Here is a tiny trained network, its code and every weight. The questions are about switching its units off for an input and a class, where a switched-off unit gives its printed mean instead of its output.

import numpy as np


def w(rows, s, z=0):
    codes = np.array(rows[::2]) - 128.0
    scale = np.full(codes.shape[1], s)
    scale[-1] = z or s
    return codes * scale


def f(y):
    return y / 2 * (1 + np.tanh(0.7978845608 * (y + 0.044715 * y**3)))


def log_softmax(a):
    a = a - a.max(-1, keepdims=True)
    return a - np.log(np.exp(a).sum(-1, keepdims=True))


def net(x, mask):
    res = np.array(x, float).reshape(1, 8) / 4 @ E
    y = f(res @ A[0][:, :-1].T + A[0][:, -1])
    res = res + np.where(mask, y, B[0][:, -1]) @ B[0][:, :-1]
    return log_softmax(res[-1] @ U[:, :-1].T + U[:, -1])


A, B = {}, {}
E = w([
[136,76,108,71,135,173,196,206,131,92,78,181],'x0',
[108,54,62,83,189,175,165,173,175,248,104,190],'x1',
[231,130,80,195,174,45,166,144,68,139,63,20],'x2',
[132,147,108,164,99,98,90,159,81,161,87,83],'x3',
[129,180,40,164,111,110,85,34,157,203,106,99],'x4',
[122,135,190,179,176,103,86,85,140,130,189,160],'x5',
[193,29,89,114,33,207,181,23,111,131,214,179],'x6',
[212,197,71,202,192,108,98,133,255,100,145,125],'x7',
],0.0065)
A[0] = w([
[121,141,148,154,53,137,80,14,184,112,196,132,201],'n1',
[187,149,128,138,163,132,193,188,204,60,156,165,151],'n2',
[75,140,194,63,128,158,123,186,130,120,140,161,135],'n3',
[183,130,154,157,118,90,176,169,47,37,94,39,171],'n4',
[120,99,83,68,85,189,164,133,124,224,64,121,188],'n5',
[141,76,136,196,136,136,86,15,120,128,168,133,178],'n6',
[152,106,64,141,119,135,146,68,105,186,107,114,237],'n7',
[187,104,137,167,139,109,177,76,183,128,176,140,252],'n8',
[45,88,224,69,127,170,143,163,95,102,136,172,187],'n9',
[174,82,75,139,97,135,175,88,131,138,144,137,214],'n10',
[82,180,151,134,173,60,69,153,140,141,91,112,178],'n11',
[45,69,201,20,140,156,120,162,81,82,149,202,203],'n12',
[170,88,125,168,115,110,149,51,114,143,186,85,217],'n13',
[180,73,37,84,131,179,178,165,175,163,77,174,213],'n14',
[147,197,129,181,172,37,79,188,95,122,67,48,206],'n15',
[149,129,114,131,193,111,139,154,186,162,72,95,172],'n16',
[85,70,139,98,133,187,130,86,99,112,168,173,195],'n17',
[84,254,127,208,118,75,45,100,149,75,114,91,174],'n18',
[171,127,162,143,77,92,181,160,66,75,105,76,176],'n19',
],0.0073,0.0028)
B[0] = w([
[117,230,159,122,138,202,90,73,79,94,237,148,245],'n1',
[170,60,110,158,171,223,121,134,196,63,97,166,178],'n2',
[79,138,187,183,82,169,197,202,211,99,127,116,187],'n3',
[199,33,75,139,68,58,116,72,67,73,41,56,232],'n4',
[49,162,45,71,90,132,76,187,99,164,91,122,206],'n5',
[209,210,148,99,119,109,174,54,77,190,201,165,217],'n6',
[141,160,58,56,128,82,109,127,71,186,147,138,195],'n7',
[199,120,80,129,148,190,125,41,143,153,158,203,202],'n8',
[45,90,228,137,32,186,214,146,176,148,102,140,229],'n9',
[173,131,80,52,127,182,86,114,63,168,134,173,194],'n10',
[86,165,164,183,170,96,168,206,209,173,119,98,202],'n11',
[46,88,212,140,1,190,224,187,189,132,152,179,249],'n12',
[194,136,96,83,121,102,149,54,64,177,158,180,214],'n13',
[92,95,47,70,125,145,41,182,146,107,104,178,210],'n14',
[200,110,161,218,178,47,153,160,172,176,62,25,254],'n15',
[115,107,94,149,178,115,160,168,157,128,98,162,172],'n16',
[80,141,182,103,83,185,195,90,136,172,162,190,210],'n17',
[110,202,226,180,189,118,92,115,153,79,186,32,252],'n18',
[171,53,155,145,48,107,170,96,53,65,80,85,206],'n19',
],0.0069,0.0095)
U = w([
[29,100,222,117,40,203,238,186,178,114,135,180,246],'0',
[212,30,101,147,68,66,150,98,32,24,38,64,47],'1',
[117,233,201,169,153,138,63,95,128,7,223,74,24],'2',
[53,136,16,52,106,129,72,213,118,183,81,139,172],'3',
[176,66,77,121,217,217,101,154,223,2,121,207,110],'4',
[200,166,106,97,125,157,154,47,65,201,211,199,3],'5',
[166,153,129,211,231,45,151,197,192,207,68,64,57],'6',
],0.0071,0.0026)

Each question gives the input, the list of numbers given to net, and the class t.
The units are the neurons (one row each of A and B). Each row of codes is followed by its name. A weight is (code - 128) times the scale printed after its matrix; where a second scale follows, it is the last column's (A, B and U).
mask holds one flag per neuron, in row order. A switched-off neuron (its flag False) gives its mean, the last column of its row in B, instead of its output. The means were averaged over made-up inputs and are rounded, as every weight is.
A unit's drop is (log p(t) with every unit on - log p(t) with that unit switched off) / (log p(t) with every unit on - log p(t) with every unit switched off).
The circuit of an input: a set's keep is (log p(t) with only the set's units on - log p(t) with every unit switched off) / (log p(t) with every unit on - log p(t) with every unit switched off). Starting from the 12 units with the biggest drops (on a tie, the unit counted first), units are removed one at a time, each time the one whose removal leaves the highest keep (on an exact tie, the one counted first), for as long as the keep stays at least 0.8.
units of the circuit, in order: the units of the circuit, biggest drop first
top k neurons: the k neurons with the biggest drops, biggest first
drop when u is switched off: that unit's drop, to one decimal
input [4,-1,-1,5,-5,-8,-1,8], class 4: units of the circuit, in order -> (n2)
input [0,3,1,-2,0,-7,8,4], class 3: top 2 neurons -> (n14, n5)
input [6,3,5,0,-7,2,1,2], class 4: top 2 neurons -> (n2, n14)
input [6,3,-3,0,-5,5,6,7], class 4: top 3 neurons -> (n2, n14, n8)
input [-4,0,3,0,7,-7,1,0], class 3: units of the circuit, in order -> (n5, n7)
input [3,8,3,-8,0,-5,7,5], class 3: units of the circuit, in order -> (n5, n14)
input [-4,-6,-6,6,-3,-6,-5,5], class 6: top 2 neurons -> (n15, n11)
input [-7,-7,7,-1,4,7,-4,-7], class 6: top 3 neurons -> (n15, n11, n18)
input [-3,-6,1,8,2,1,-1,3], class 6: top 2 neurons -> (n15, n11)
input [0,-2,6,1,-6,-5,-8,-5], class 1: top 2 neurons -> (n4, n19)
input [5,-3,6,-7,-3,2,-1,8], class 4: top 2 neurons -> (n2, n8)
input [4,0,-2,-5,5,4,1,5], class 4: top 2 neurons -> (n2, n13)
input [4,5,-2,8,-5,-6,0,8], class 4: top 2 neurons -> (n2, n7)
input [6,8,0,-6,7,0,-1,-5], class 3: units of the circuit, in order -> (n5)
input [-1,2,4,0,-4,4,1,4], class 4: top 2 neurons -> (n2, n8)
input [7,8,3,-1,3,-3,-7,3], class 3: top 3 neurons -> (n14, n5, n18)
input [-3,3,2,-1,-4,-5,6,8], class 4: top 2 neurons -> (n2, n14)
input [-8,-6,-3,5,6,-2,-8,-8], class 6: drop when n11 is switched off -> 0.5
input [-6,-5,1,-1,3,4,-7,-2], class 6: drop when n15 is switched off -> 1.5
input [-6,3,-8,-3,6,1,-1,7], class 2: units of the circuit, in order -> (n18)
input [-2,-5,-2,4,2,-8,-3,2], class 6: drop when n15 is switched off -> 0.2
input [-6,-2,5,-2,-4,7,-2,4], class 6: drop when n15 is switched off -> 1.1
